Here is a tiny trained network, its code and every weight. The questions are about switching its units off for an input and a class, where a switched-off unit gives its printed mean instead of its output.

import numpy as np


def w(rows, s, z=0):
    codes = np.array(rows[::2]) - 128.0
    scale = np.full(codes.shape[1], s)
    scale[-1] = z or s
    return codes * scale


def f(y):
    return np.maximum(y, 0)


def log_softmax(a):
    a = a - a.max(-1, keepdims=True)
    return a - np.log(np.exp(a).sum(-1, keepdims=True))


def net(x, mask):
    res = np.array(x, float).reshape(1, 6) / 4 @ E
    y = f(res @ A[0][:, :-1].T + A[0][:, -1])
    res = res + np.where(mask, y, B[0][:, -1]) @ B[0][:, :-1]
    return log_softmax(res[-1] @ U[:, :-1].T + U[:, -1])


A, B = {}, {}
E = w([
[171,158,116,49,109,163,212,77,83,143],'x0',
[132,174,85,88,126,125,175,225,40,117],'x1',
[70,140,137,67,216,49,91,112,119,120],'x2',
[119,17,75,87,179,156,93,107,137,160],'x3',
[88,111,179,139,81,102,254,102,151,16],'x4',
[46,185,164,140,153,167,81,111,98,127],'x5',
],0.008)
A[0] = w([
[171,240,141,107,124,103,134,159,99,147,151],'N0',
[63,188,207,186,100,137,136,157,91,59,243],'N1',
[152,113,141,119,142,86,120,51,180,158,16],'N2',
[58,177,130,52,186,113,127,154,76,108,155],'N3',
[102,103,215,171,124,109,111,55,177,87,109],'N4',
[120,106,120,50,176,78,142,73,125,126,192],'N5',
[185,214,153,102,67,104,171,155,70,127,225],'N6',
[156,128,113,118,134,186,92,122,110,210,232],'N7',
[83,165,212,178,129,138,128,66,145,153,210],'N8',
[99,127,214,163,129,99,109,45,186,97,182],'N9',
[64,172,120,59,195,114,136,131,85,112,153],'N10',
[98,128,95,158,217,87,2,159,153,191,250],'N11',
[148,92,64,95,123,119,150,163,129,141,102],'N12',
[141,90,140,174,83,118,125,131,183,104,2],'N13',
[128,147,115,106,148,137,92,131,102,201,84],'N14',
[192,114,113,107,102,150,146,136,147,170,137],'N15',
[152,77,89,101,130,95,136,169,87,139,80],'N16',
[106,124,151,81,151,83,168,114,148,80,49],'N17',
[106,115,124,46,182,80,158,65,139,114,238],'N18',
[158,134,85,127,133,186,91,95,99,204,208],'N19',
],0.0086,0.002)
B[0] = w([
[73,149,196,190,126,52,224,173,104,126,189],'N0',
[13,90,174,71,49,164,143,196,106,99,204],'N1',
[109,86,157,103,98,159,110,166,111,87,158],'N2',
[75,46,221,107,29,153,180,122,40,160,193],'N3',
[99,81,217,149,68,103,199,153,49,151,185],'N4',
[166,50,81,47,106,211,79,110,143,136,178],'N5',
[126,191,108,183,184,63,169,206,181,85,208],'N6',
[154,69,99,76,158,190,79,105,143,127,201],'N7',
[136,76,201,143,28,132,147,48,37,203,183],'N8',
[85,78,218,139,41,118,202,95,29,201,192],'N9',
[133,26,186,75,56,189,139,110,91,170,187],'N10',
[127,161,41,122,215,88,120,254,243,33,251],'N11',
[186,103,146,156,149,122,143,109,124,177,161],'N12',
[72,87,183,109,101,139,177,140,97,115,153],'N13',
[124,70,122,71,95,173,105,141,144,84,181],'N14',
[167,123,114,143,180,129,147,106,151,148,166],'N15',
[165,104,162,132,110,149,143,90,76,186,162],'N16',
[171,54,87,66,128,206,75,77,142,139,164],'N17',
[190,38,76,52,123,211,84,72,176,163,185],'N18',
[158,47,85,50,109,203,56,99,135,129,201],'N19',
],0.0078,0.013)
U = w([
[108,110,222,167,78,106,173,71,31,217,125],'0',
[175,179,33,185,219,59,130,188,231,65,142],'1',
[72,121,132,114,125,119,135,243,159,49,141],'2',
[182,83,70,56,112,225,54,45,137,178,141],'3',
[41,246,14,139,129,9,2,18,85,139,2],'4',
[60,217,125,190,58,143,91,84,101,90,44],'5',
],0.0093,0.0082)

Each question gives the input, the list of numbers given to net, and the class t.
The units are the neurons (one row each of A and B). Each row of codes is followed by its name. A weight is (code - 128) times the scale printed after its matrix; where a second scale follows, it is the last column's (A, B and U).
mask holds one flag per neuron, in row order. A switched-off neuron (its flag False) gives its mean, the last column of its row in B, instead of its output. The means were averaged over made-up inputs and are rounded, as every weight is.
A unit's drop is (log p(t) with every unit on - log p(t) with that unit switched off) / (log p(t) with every unit on - log p(t) with every unit switched off).
The circuit of an input: a set's keep is (log p(t) with only the set's units on - log p(t) with every unit switched off) / (log p(t) with every unit on - log p(t) with every unit switched off). Starting from the 12 units with the biggest drops (on a tie, the unit counted first), units are removed one at a time, each time the one whose removal leaves the highest keep (on an exact tie, the one counted first), for as long as the keep stays at least 0.8.
units of the circuit, in order: the units of the circuit, biggest drop first
most important unit: the unit with the biggest drop
k most important neurons: the k neurons with the biggest drops, biggest first
drop when u is switched off: that unit's drop, to one decimal
input [-5,-3,5,3,4,-5], class 3: most important unit => N18
input [-8,-8,4,7,-4,-5], class 2: 4 most important neurons => (N11 N2 N9 N4)
input [-7,2,-8,0,-7,7], class 2: 2 most important neurons => (N11 N18)
input [-2,-5,5,4,6,-8], class 3: 3 most important neurons => (N18 N5 N17)
input [-6,7,4,4,3,0], class 3: 2 most important neurons => (N6 N0)
input [7,6,6,-2,4,-3], class 0: 2 most important neurons => (N0 N3)
input [-6,-4,1,1,-4,1], class 1: 3 most important neurons => (N11 N1 N3)
input [0,0,5,-3,-5,7], class 2: 2 most important neurons => (N11 N0)
input [3,1,-3,6,5,8], class 0: 2 most important neurons => (N11 N19)
input [8,5,8,2,5,5], class 3: 2 most important neurons => (N18 N5)
input [-7,8,2,-8,6,5], class 0: 4 most important neurons => (N11 N3 N8 N10)
input [1,8,1,-3,2,3], class 0: 2 most important neurons => (N11 N3)
input [8,4,-6,-5,8,4], class 2: drop when N6 is switched off => 1.3
input [-6,1,5,7,-7,0], class 1: drop when N11 is switched off => 2.3
input [5,7,-6,-8,-3,-3], class 1: drop when N6 is switched off => 0.5
input [-6,4,7,-4,2,8], class 0: units of the circuit, in order => (N3)
